Below is a small trained network, with its code and all its weights. Each question gives an input and a class and asks what happens when units are switched off, that is, made to give their printed mean instead of their output.

import numpy as np


def w(rows, s, z=0):
    codes = np.array(rows[::2]) - 128.0
    scale = np.full(codes.shape[1], s)
    scale[-1] = z or s
    return codes * scale


def norm(h):
    return h / np.sqrt((h * h).mean(-1, keepdims=True) + 1e-5)


def f(y):
    return y / 2 * (1 + np.tanh(0.7978845608 * (y + 0.044715 * y**3)))


def log_softmax(a):
    a = a - a.max(-1, keepdims=True)
    return a - np.log(np.exp(a).sum(-1, keepdims=True))


def net(x, mask):
    res = np.array(x, float).reshape(1, 3) / 4 @ E
    u = 0
    for l in range(2):
        y = f(norm(res) @ A[l][:, :-1].T + A[l][:, -1])
        res = res + np.where(mask[u : u + 5], y, B[l][:, -1]) @ B[l][:, :-1]
        u += 5
    return log_softmax(norm(res)[-1] @ U[:, :-1].T + U[:, -1])


A, B = {}, {}
E = w([
[57,77,127,115,138,129,130,155],'x0',
[78,109,164,255,99,88,126,107],'x1',
[120,136,147,180,181,123,77,164],'x2',
],0.0054)
A[0] = w([
[187,171,117,190,105,130,173,65,214],'0.n1',
[114,145,141,221,158,131,93,200,30],'0.n2',
[86,93,123,171,79,120,148,158,12],'0.n3',
[126,160,112,97,208,113,38,152,7],'0.n4',
[206,253,126,115,162,197,129,137,50],'0.n5',
],0.0058,0.002)
B[0] = w([
[140,192,67,148,115,173,157,119,240],'0.n1',
[184,113,133,76,150,152,67,90,198],'0.n2',
[114,91,212,167,134,146,210,157,159],'0.n3',
[113,149,181,171,76,174,237,195,179],'0.n4',
[202,84,179,255,153,134,47,116,252],'0.n5',
],0.0074,0.0033)
A[1] = w([
[142,67,58,30,87,116,194,152,135],'1.n1',
[239,231,82,146,145,29,12,100,252],'1.n2',
[73,123,127,3,167,206,175,247,101],'1.n3',
[110,251,94,153,77,134,111,25,161],'1.n4',
[84,125,209,207,118,100,227,158,160],'1.n5',
],0.0052,0.0022)
B[1] = w([
[136,6,163,160,163,86,2,119,183],'1.n1',
[11,44,107,40,103,54,160,88,254],'1.n2',
[166,228,150,203,133,153,176,125,213],'1.n3',
[118,200,114,94,121,158,165,185,191],'1.n4',
[169,127,71,37,121,104,88,107,200],'1.n5',
],0.0067,0.0053)
U = w([
[72,69,75,73,61,73,142,66,105],'0',
[173,51,186,196,189,136,63,135,47],'1',
[136,247,92,167,104,203,208,161,249],'2',
],0.012,0.0016)

Each question gives the input, the list of numbers given to net, and the class t.
The units are the neurons (one row each of A and B). Each row of codes is followed by its name. A weight is (code - 128) times the scale printed after its matrix; where a second scale follows, it is the last column's (A, B and U).
mask holds one flag per neuron, layer by layer. A switched-off neuron (its flag False) gives its mean, the last column of its row in B, instead of its output. The means were averaged over made-up inputs and are rounded, as every weight is.
A unit's drop is (log p(t) with every unit on - log p(t) with that unit switched off) / (log p(t) with every unit on - log p(t) with every unit switched off).
The circuit of an input: a set's keep is (log p(t) with only the set's units on - log p(t) with every unit switched off) / (log p(t) with every unit on - log p(t) with every unit switched off). Starting from all 10 units, units are removed one at a time, each time the one whose removal leaves the highest keep (on an exact tie, the one counted first), for as long as the keep stays at least 0.8.
circuit, biggest first: the units of the circuit, biggest drop first
most important unit: the unit with the biggest drop
k most important neurons of layer l: the k neurons of layer l with the biggest drops, biggest first
drop when u is switched off: that unit's drop, to one decimal
input [-6,4,-5], class 2: circuit, biggest first	(0.n1)
input [1,-2,-2], class 1: 2 most important neurons of layer 0	(0.n5; 0.n1)
input [0,-5,2], class 1: 2 most important neurons of layer 0	(0.n5; 0.n4)
input [0,7,6], class 0: 3 most important neurons of layer 1	(1.n2; 1.n3; 1.n1)
input [8,0,3], class 2: circuit, biggest first	(0.n5; 1.n3)
input [-3,8,1], class 0: 3 most important neurons of layer 1	(1.n3; 1.n2; 1.n5)
input [1,-5,0], class 1: 4 most important neurons of layer 0	(0.n1; 0.n4; 0.n3; 0.n5)
input [-3,6,2], class 0: 2 most important neurons of layer 1	(1.n2; 1.n3)
input [8,-6,-1], class 1: 2 most important neurons of layer 1	(1.n1; 1.n4)
input [1,-5,2], class 2: 2 most important neurons of layer 0	(0.n4; 0.n2)
input [-2,4,2], class 0: 2 most important neurons of layer 0	(0.n2; 0.n4)
input [2,0,2], class 2: 2 most important neurons of layer 0	(0.n5; 0.n4)
input [8,-6,-7], class 1: 3 most important neurons of layer 1	(1.n1; 1.n2; 1.n3)
input [-7,-6,-2], class 0: most important unit	1.n2
input [1,-5,-1], class 1: 3 most important neurons of layer 0	(0.n1; 0.n2; 0.n4)
input [0,3,1], class 0: 2 most important neurons of layer 1	(1.n3; 1.n1)
input [-8,4,1], class 0: 2 most important neurons of layer 1	(1.n2; 1.n3)
input [-7,-1,0], class 0: drop when 1.n2 is switched off	2.2
input [-6,-4,-3], class 0: drop when 1.n2 is switched off	3.1
input [3,-7,-5], class 1: most important unit	1.n1
input [5,-4,-5], class 1: drop when 1.n2 is switched off	0.1
input [4,-2,-4], class 1: drop when 1.n1 is switched off	1.1
